[100 = 0]
[101,100,93,77,73,102,139,84,103,92,84,90,98,95,96,94,96,63] -> 7
[113,82,84,92,86,108,113,87,74,105,108,97,106,105,98,101,84,85] -> 6
[92,83,96,79,81,92,151,48,91,87,90,79,101,91,101,94,101,55] -> 2
[105,82,87,84,90,100,127,73,72,102,106,95,105,102,102,101,80,71] -> 2
[98,74,86,91,87,100,127,68,80,97,103,87,106,99,99,97,97,71] -> 0
[131,93,86,76,87,103,126,75,76,102,87,98,100,102,98,99,76,70] -> 5
[108,96,96,76,80,100,137,71,104,91,85,90,97,94,96,96,98,66] -> 7
[86,83,88,99,83,103,126,81,88,95,107,86,105,98,97,98,105,79] -> 3
[111,88,88,80,89,105,108,77,70,101,107,97,105,103,99,102,79,76] -> 7
[91,76,84,102,77,105,124,81,85,97,104,88,105,100,95,96,103,77] -> 0
[114,82,88,87,87,100,120,70,73,104,98,93,105,102,102,101,79,74] -> 2
[96,85,101,103,82,100,117,68,101,91,95,84,103,96,98,99,96,77] -> 2
[125,95,81,75,77,109,125,93,76,104,94,100,101,103,96,97,87,55] -> 3
[99,91,99,94,84,99,132,56,108,91,84,86,101,96,98,96,95,73] -> 5
[123,103,88,69,78,106,129,76,84,100,92,99,98,99,96,98,89,63] -> 2
[140,99,100,76,88,97,118,50,91,99,77,95,100,99,101,101,64,62] -> 1
[106,79,95,92,91,96,121,55,77,95,104,88,105,100,102,102,86,74] -> 2
[109,91,88,96,95,105,102,80,71,103,110,97,105,104,100,104,84,76] -> 2
[118,102,86,70,76,109,122,100,86,105,90,99,98,99,95,96,99,71] -> 1
[111,109,98,77,82,100,140,65,106,92,81,89,97,95,98,97,94,55] -> 12
[125,113,83,70,78,102,123,78,74,103,93,98,100,101,99,98,67,65] -> 5
[127,98,82,64,78,104,138,83,87,103,91,100,100,100,97,97,87,60] -> 1
[96,85,113,97,94,84,127,15,105,84,84,78,102,92,106,100,80,62] -> 2
[104,91,82,97,87,109,106,85,70,105,114,95,108,105,99,102,88,84] -> 2
[108,101,95,81,76,101,121,73,102,91,84,96,97,95,94,96,98,61] -> 7
[124,106,88,76,76,107,128,82,84,99,94,97,98,99,96,97,85,65] -> 1
[127,114,92,76,85,103,125,81,86,98,93,98,99,101,100,102,83,67] -> 2
[126,89,72,67,79,118,116,117,69,111,100,104,104,107,91,96,92,77] -> 3
[113,92,96,89,75,100,134,63,102,93,83,89,100,96,95,94,103,60] -> 7
[109,78,82,86,89,106,112,89,71,105,111,97,106,104,99,102,87,84] -> 6
[113,109,103,76,79,97,134,63,107,89,81,86,97,94,99,98,93,55] -> 12
[116,98,94,85,74,102,138,58,105,96,80,91,96,95,95,95,96,62] -> 12
[124,103,96,62,83,97,148,61,98,94,79,94,96,95,98,97,82,49] -> 3
[129,90,104,78,94,90,120,28,82,95,85,98,100,99,105,104,58,68] -> 7
[102,82,100,115,86,101,103,41,102,95,89,88,107,101,98,100,88,83] -> 2
[110,90,93,87,92,100,116,66,76,99,105,95,104,102,103,104,78,75] -> 2
[107,76,90,97,88,100,117,52,74,100,102,92,107,103,101,101,83,79] -> 4
[127,102,83,80,79,112,113,99,78,105,96,104,102,104,94,98,90,77] -> 2
[109,84,85,91,87,107,107,82,68,104,108,96,106,103,100,101,83,80] -> 2
[96,93,87,71,75,100,151,80,92,92,94,87,98,91,96,90,110,44] -> 7
[120,84,90,83,90,99,118,66,67,101,93,97,103,100,101,101,77,70] -> 7
[104,76,98,89,94,94,121,51,81,95,101,85,105,98,102,101,66,65] -> 2
[113,109,97,75,77,100,144,83,100,91,86,92,97,97,96,97,96,64] -> 5
[117,86,93,92,88,103,110,67,78,102,102,95,106,104,99,102,78,80] -> 6
[94,79,88,86,90,104,122,72,74,99,108,89,107,100,98,98,99,82] -> 0
[134,100,94,76,82,100,124,57,86,99,73,99,99,99,99,100,74,62] -> 1
[135,102,104,70,88,91,134,44,94,92,75,95,97,96,102,101,62,53] -> 2
[99,81,100,86,88,89,143,33,96,88,90,82,103,92,103,97,89,64] -> 3
[112,98,90,76,76,102,137,75,102,95,82,88,98,94,96,93,93,68] -> 12
[120,109,100,77,80,96,137,66,105,91,75,92,97,94,97,96,87,56] -> 5
[130,83,93,81,87,102,110,59,78,102,87,99,103,103,98,100,68,76] -> 7
[92,80,88,88,82,99,135,79,85,94,103,83,105,96,99,96,105,70] -> 2
[94,85,102,96,88,94,130,52,92,90,98,77,103,97,101,99,96,70] -> 0
[116,92,89,95,90,104,107,73,76,105,106,96,107,104,100,103,83,81] -> 2
[117,98,95,82,75,101,135,75,104,95,76,92,98,96,97,96,93,67] -> 12
[112,104,92,70,73,101,146,74,102,94,84,91,98,94,96,94,98,58] -> 12
[132,105,97,83,80,103,114,56,105,96,74,97,98,99,95,98,78,67] -> 3
[92,92,101,89,78,97,135,58,102,89,87,84,101,94,97,100,100,57] -> 5
[114,83,83,81,87,112,108,98,66,106,108,99,105,105,96,100,88,94] -> 7
[125,98,87,71,81,101,131,76,85,102,92,97,99,99,101,99,79,65] -> 1
[98,86,102,97,86,98,115,49,95,91,96,84,106,98,100,100,93,71] -> 0
[126,102,85,83,78,110,115,93,83,105,93,99,101,104,96,98,86,72] -> 2
[138,80,89,84,88,99,120,66,71,101,99,96,105,102,101,102,74,74] -> 2
[108,86,89,92,104,102,112,62,73,102,106,96,106,102,101,102,85,80] -> 2
[115,98,86,71,71,103,138,78,96,97,84,91,99,94,95,92,101,64] -> 12
[119,101,88,78,72,110,135,80,93,100,82,94,100,95,94,96,102,67] -> 12
[97,83,98,98,83,98,120,60,94,94,96,83,105,97,100,98,92,69] -> 2
[117,101,94,77,75,104,143,74,103,94,79,92,98,96,95,95,93,64] -> 12
[124,104,88,91,78,113,103,91,83,107,91,104,102,105,95,101,85,82] -> 1
[91,87,91,98,83,98,118,72,89,93,103,85,105,97,99,99,101,73] -> 2
[93,79,88,92,87,101,136,76,88,96,101,87,108,98,98,96,102,75] -> 2
[98,86,90,88,86,103,118,84,75,100,114,91,106,101,100,102,92,77] -> 4
[121,97,84,69,79,107,132,93,76,104,95,99,100,100,97,98,86,61] -> 1
[95,80,91,100,83,103,121,66,93,95,99,87,106,98,98,98,101,76] -> 3

[98,103,106,65,97,89,111,84,100,98,103,123,103,99,96,101,104] -> 9
[108,97,118,86,121,112,124,136,107,81,102,100,122,106,94,96,97] -> 5
[85,88,108,69,86,176,70,80,101,98,98,96,94,81,104,110,96] -> 8
[96,94,117,82,99,124,98,85,104,91,98,109,111,91,98,103,101] -> 5
[99,91,115,71,121,157,108,104,112,78,104,96,101,103,91,111,95] -> 11
[104,87,107,137,106,128,81,64,130,80,99,109,91,90,89,110,104] -> 5
[95,98,104,69,101,158,90,76,109,88,102,105,91,94,89,109,97] -> 11
[102,91,106,121,113,132,81,58,128,82,100,114,82,99,90,114,104] -> 7
[100,97,123,89,102,122,89,112,97,93,98,92,116,89,102,99,96] -> 3
[126,122,102,98,142,55,147,165,106,86,107,83,117,133,85,92,95] -> 11
[92,72,124,114,106,134,100,118,99,88,96,98,121,91,115,106,97] -> 0
[102,97,109,107,95,104,87,86,105,95,97,110,111,88,97,98,105] -> 2
[89,84,105,120,91,167,61,35,123,86,96,106,77,81,96,117,103] -> 7
[88,83,109,109,98,153,84,106,94,98,96,84,101,88,110,105,94] -> 3
[85,77,112,62,98,185,97,91,101,85,100,97,92,93,107,117,94] -> 10
[98,97,116,69,104,141,95,105,97,86,99,97,113,91,99,100,95] -> 6
[98,99,110,75,110,162,84,100,107,83,102,88,96,97,92,108,94] -> 11
[95,104,107,71,92,106,93,93,91,105,100,102,109,90,103,99,98] -> 5
[107,92,121,98,116,112,118,104,115,77,104,111,119,107,93,102,103] -> 6
[104,89,108,123,107,120,97,66,124,78,101,118,87,96,87,112,104] -> 7
[106,92,118,109,103,126,81,65,128,75,100,117,107,90,87,106,105] -> 5
[94,84,112,96,101,185,71,102,103,87,96,85,101,85,104,107,92] -> 5
[99,86,107,135,111,157,85,107,111,89,97,76,80,95,103,100,93] -> 4
[102,90,105,97,97,134,90,42,127,82,102,121,85,94,89,116,106] -> 10
[95,100,107,84,95,141,87,115,91,101,98,83,110,94,106,97,93] -> 5
[92,87,118,65,93,163,87,71,109,84,101,110,103,84,96,111,98] -> 9
[105,86,115,135,105,123,74,82,116,84,96,96,108,84,96,105,101] -> 1
[102,85,113,114,105,125,90,51,129,73,102,120,88,93,85,116,106] -> 8
[106,96,121,76,112,115,109,86,115,80,104,117,100,102,89,107,102] -> 10
[103,95,109,123,98,92,81,115,93,107,97,93,116,92,105,94,99] -> 0
[92,92,105,66,99,157,95,76,106,87,103,107,91,95,95,112,97] -> 11
[104,102,103,74,119,154,98,95,114,81,104,95,91,103,88,108,94] -> 12
[91,77,111,126,82,133,73,63,112,91,94,111,99,81,106,109,104] -> 1
[113,89,115,130,127,97,110,107,126,63,101,99,111,105,87,103,100] -> 5
[89,86,109,67,96,179,80,76,106,87,100,98,91,87,99,113,96] -> 10
[112,96,110,132,116,82,96,112,113,93,97,92,108,99,95,97,101] -> 2
[98,103,108,68,98,110,101,96,98,97,101,108,110,95,98,100,99] -> 8
[96,83,108,84,105,174,79,76,114,83,100,95,86,91,97,113,96] -> 10
[95,96,103,109,102,132,85,119,93,102,97,87,106,94,107,96,93] -> 3
[110,89,113,126,113,107,91,90,122,77,98,101,106,96,93,103,102] -> 2
[91,81,120,84,100,178,69,101,108,87,96,85,111,84,106,107,92] -> 5
[103,89,116,94,110,91,134,113,106,83,102,113,121,106,96,100,105] -> 4
[88,88,112,77,96,157,80,110,95,96,96,90,106,83,109,103,95] -> 5
[96,82,114,125,97,133,81,108,102,92,96,97,118,87,108,103,101] -> 0
[99,93,114,105,90,100,90,89,104,97,97,114,112,87,99,101,106] -> 1
[112,87,120,134,124,114,103,92,129,66,101,103,105,103,85,107,101] -> 5
[94,83,110,102,101,172,70,106,101,94,96,83,100,84,106,107,93] -> 5
[100,84,118,108,98,126,93,54,123,77,100,122,105,88,90,110,107] -> 5
[106,89,109,112,123,147,96,97,121,69,103,90,97,105,90,110,95] -> 10
[108,88,110,129,109,115,87,64,128,77,101,114,97,95,86,109,104] -> 5
[99,88,114,102,98,104,110,115,98,91,98,106,115,92,103,100,102] -> 2
[102,104,105,75,119,122,115,120,101,92,105,91,103,110,95,104,94] -> 11
[117,98,122,120,134,102,114,118,124,66,103,98,121,108,80,98,99] -> 5
[98,98,102,106,96,146,81,45,123,83,102,109,79,95,83,112,103] -> 11
[111,87,118,131,114,105,93,100,120,80,98,100,111,96,93,102,101] -> 2
[93,80,113,124,90,115,70,90,99,97,95,100,108,78,108,102,98] -> 0
[106,88,108,127,112,113,94,90,122,80,99,97,95,100,96,107,102] -> 5
[107,81,121,123,110,123,83,97,118,80,97,105,114,89,96,103,102] -> 1
[108,91,116,105,111,133,94,58,132,79,103,114,95,94,84,116,105] -> 9
[95,95,109,79,102,144,90,127,96,98,98,85,111,92,106,100,93] -> 5
[98,90,110,70,116,161,109,91,115,72,104,104,93,103,91,113,96] -> 12
[131,117,100,140,157,84,118,165,120,74,105,67,108,127,78,92,92] -> 8
[100,97,111,91,116,138,103,152,96,88,99,74,118,101,107,95,89] -> 4
[107,96,118,94,109,118,96,79,122,75,103,114,109,95,82,108,103] -> 7
[97,92,111,115,91,113,74,102,96,99,95,94,114,85,106,98,99] -> 0
[102,110,96,88,108,129,81,100,104,108,102,81,89,101,93,103,93] -> 11
[92,90,97,119,88,145,73,62,107,99,97,98,75,88,104,111,100] -> 6
[108,90,118,119,104,120,86,76,125,72,98,114,111,91,93,102,105] -> 2
[112,87,126,97,139,176,103,98,141,52,104,98,100,93,82,116,95] -> 12
[99,89,107,109,114,159,79,95,114,86,100,81,92,98,96,110,93] -> 9
[104,106,108,72,111,133,104,92,106,87,104,104,101,106,89,107,98] -> 11
[102,91,111,90,117,162,101,84,115,71,104,98,89,104,85,112,98] -> 12
[102,101,115,85,111,97,114,128,95,93,100,97,119,101,101,95,98] -> 4
[104,92,121,127,96,115,76,84,114,84,96,107,113,85,97,100,103] -> 0
[108,78,126,92,123,140,106,95,128,57,104,110,113,101,88,110,101] -> 9
[96,97,108,68,92,121,97,90,100,96,101,106,108,94,98,101,99] -> 8
[94,81,107,108,97,153,80,103,97,85,96,87,101,90,108,106,94] -> 4
[107,90,124,75,124,172,99,91,127,59,104,100,103,97,80,114,96] -> 11
[99,97,109,77,123,155,102,120,108,79,104,85,95,105,93,110,91] -> 11
[95,99,110,70,92,113,83,96,98,100,98,100,113,88,102,99,98] -> 5
[89,74,111,111,100,181,73,73,115,80,97,92,89,88,102,118,96] -> 7
[91,85,107,108,90,171,59,72,105,101,95,92,87,76,104,109,95] -> 5
[105,87,108,120,117,136,99,85,124,72,102,102,88,98,93,111,100] -> 8
[110,108,109,75,121,116,107,115,110,77,104,98,111,104,84,99,97] -> 9
[95,95,99,73,97,152,90,117,95,98,98,87,100,94,105,103,94] -> 8
[109,83,115,131,124,126,104,101,120,72,101,93,98,100,93,109,100] -> 5
[99,89,102,113,98,127,98,60,121,85,102,118,81,97,91,113,105] -> 9
[100,86,109,91,105,159,92,50,134,73,102,114,83,92,87,117,101] -> 12
[92,83,105,106,100,165,77,91,101,89,101,87,88,91,106,110,94] -> 7
[92,78,116,123,94,153,60,79,106,95,95,95,106,78,105,106,98] -> 0
